Below are the code and all the weights of a small trained network. Each question names an input and a class and asks about switching units off, where a switched-off unit gives its printed mean instead of its output.

import numpy as np


def w(rows, s, z=0):
    codes = np.array(rows[::2]) - 128.0
    scale = np.full(codes.shape[1], s)
    scale[-1] = z or s
    return codes * scale


def norm(h):
    return h / np.sqrt((h * h).mean(-1, keepdims=True) + 1e-5)


def f(y):
    return np.maximum(y, 0)


def log_softmax(a):
    a = a - a.max(-1, keepdims=True)
    return a - np.log(np.exp(a).sum(-1, keepdims=True))


def net(x, mask):
    res = np.array(x, float).reshape(1, 2) / 4 @ E
    u = 0
    for l in range(4):
        y = f(norm(res) @ A[l][:, :-1].T + A[l][:, -1])
        res = res + np.where(mask[u : u + 5], y, B[l][:, -1]) @ B[l][:, :-1]
        u += 5
    return log_softmax(norm(res)[-1] @ U[:, :-1].T + U[:, -1])


A, B = {}, {}
E = w([
[198,112,236,173,69,254],'x0',
[37,80,159,45,121,188],'x1',
],0.0073)
A[0] = w([
[160,190,67,175,159,111,141],'L0N1',
[191,206,155,180,99,133,156],'L0N2',
[138,241,129,140,101,88,31],'L0N3',
[98,108,128,61,78,207,4],'L0N4',
[255,168,158,229,94,130,116],'L0N5',
],0.0099,0.0029)
B[0] = w([
[109,195,2,105,137,197,203],'L0N1',
[119,83,112,165,187,107,209],'L0N2',
[105,205,92,198,122,188,165],'L0N3',
[38,145,50,132,82,168,190],'L0N4',
[131,22,36,236,213,87,255],'L0N5',
],0.0084,0.009)
A[1] = w([
[89,135,150,76,104,152,110],'L1N1',
[132,132,167,85,55,127,2],'L1N2',
[121,78,113,204,173,127,220],'L1N3',
[93,150,149,123,64,115,76],'L1N4',
[130,253,135,58,95,171,115],'L1N5',
],0.013,0.0035)
B[1] = w([
[156,119,119,205,68,140,183],'L1N1',
[78,161,56,122,106,25,134],'L1N2',
[113,174,165,67,105,166,254],'L1N3',
[113,111,105,119,95,129,150],'L1N4',
[85,7,138,17,114,20,170],'L1N5',
],0.013,0.0099)
A[2] = w([
[81,26,164,116,125,222,111],'L2N1',
[120,151,254,71,72,159,126],'L2N2',
[79,140,126,107,199,158,171],'L2N3',
[144,105,158,132,123,104,4],'L2N4',
[173,123,121,74,168,13,158],'L2N5',
],0.0093,0.0018)
B[2] = w([
[45,201,226,67,37,182,255],'L2N1',
[179,221,78,152,235,15,156],'L2N2',
[170,192,255,162,57,154,204],'L2N3',
[138,141,179,72,110,126,128],'L2N4',
[181,30,124,112,193,98,182],'L2N5',
],0.0076,0.0064)
A[3] = w([
[121,98,88,63,153,111,146],'L3N1',
[150,191,117,125,113,176,173],'L3N2',
[108,135,164,138,55,126,30],'L3N3',
[137,66,90,137,160,68,124],'L3N4',
[134,6,217,116,185,166,4],'L3N5',
],0.012,0.0041)
B[3] = w([
[225,93,202,91,82,112,253],'L3N1',
[176,124,146,203,202,148,207],'L3N2',
[145,93,39,83,101,173,233],'L3N3',
[81,115,56,83,212,53,251],'L3N4',
[221,80,205,146,74,2,167],'L3N5',
],0.0086,0.0051)
U = w([
[173,221,189,118,160,92,62],'0',
[143,82,77,37,177,44,173],'1',
[149,179,132,121,104,126,2],'2',
[107,181,237,129,98,247,119],'3',
[185,86,241,217,146,135,112],'4',
[65,99,122,54,3,159,159],'5',
[155,138,42,218,240,153,171],'6',
],0.017,0.0084)

Each question gives the input, the list of numbers given to net, and the class t.
The units are the neurons (one row each of A and B). Each row of codes is followed by its name. A weight is (code - 128) times the scale printed after its matrix; where a second scale follows, it is the last column's (A, B and U).
mask holds one flag per neuron, layer by layer. A switched-off neuron (its flag False) gives its mean, the last column of its row in B, instead of its output. The means were averaged over made-up inputs and are rounded, as every weight is.
A unit's drop is (log p(t) with every unit on - log p(t) with that unit switched off) / (log p(t) with every unit on - log p(t) with every unit switched off).
top k neurons: the k neurons with the biggest drops, biggest first
drop when u is switched off: that unit's drop, to one decimal
input [3,-1], class 4: top 4 neurons => [L0N5; L0N2; L3N5; L1N3]
input [1,-2], class 6: top neuron => [L0N5]
input [4,-4], class 6: top 2 neurons => [L0N5; L1N5]
input [3,-2], class 4: top 3 neurons => [L1N3; L0N5; L3N5]
input [4,-2], class 4: top 2 neurons => [L0N5; L1N3]
input [-5,5], class 5: top 2 neurons => [L0N1; L1N5]
input [5,-2], class 4: top 3 neurons => [L0N5; L3N5; L1N3]
input [5,0], class 3: top 2 neurons => [L1N3; L2N1]
input [-5,6], class 5: top 2 neurons => [L0N1; L0N5]
input [7,-8], class 6: drop when L2N1 is switched off => 0.0
input [3,2], class 3: drop when L0N4 is switched off => 0.1
input [-7,7], class 5: drop when L0N1 is switched off => 1.1
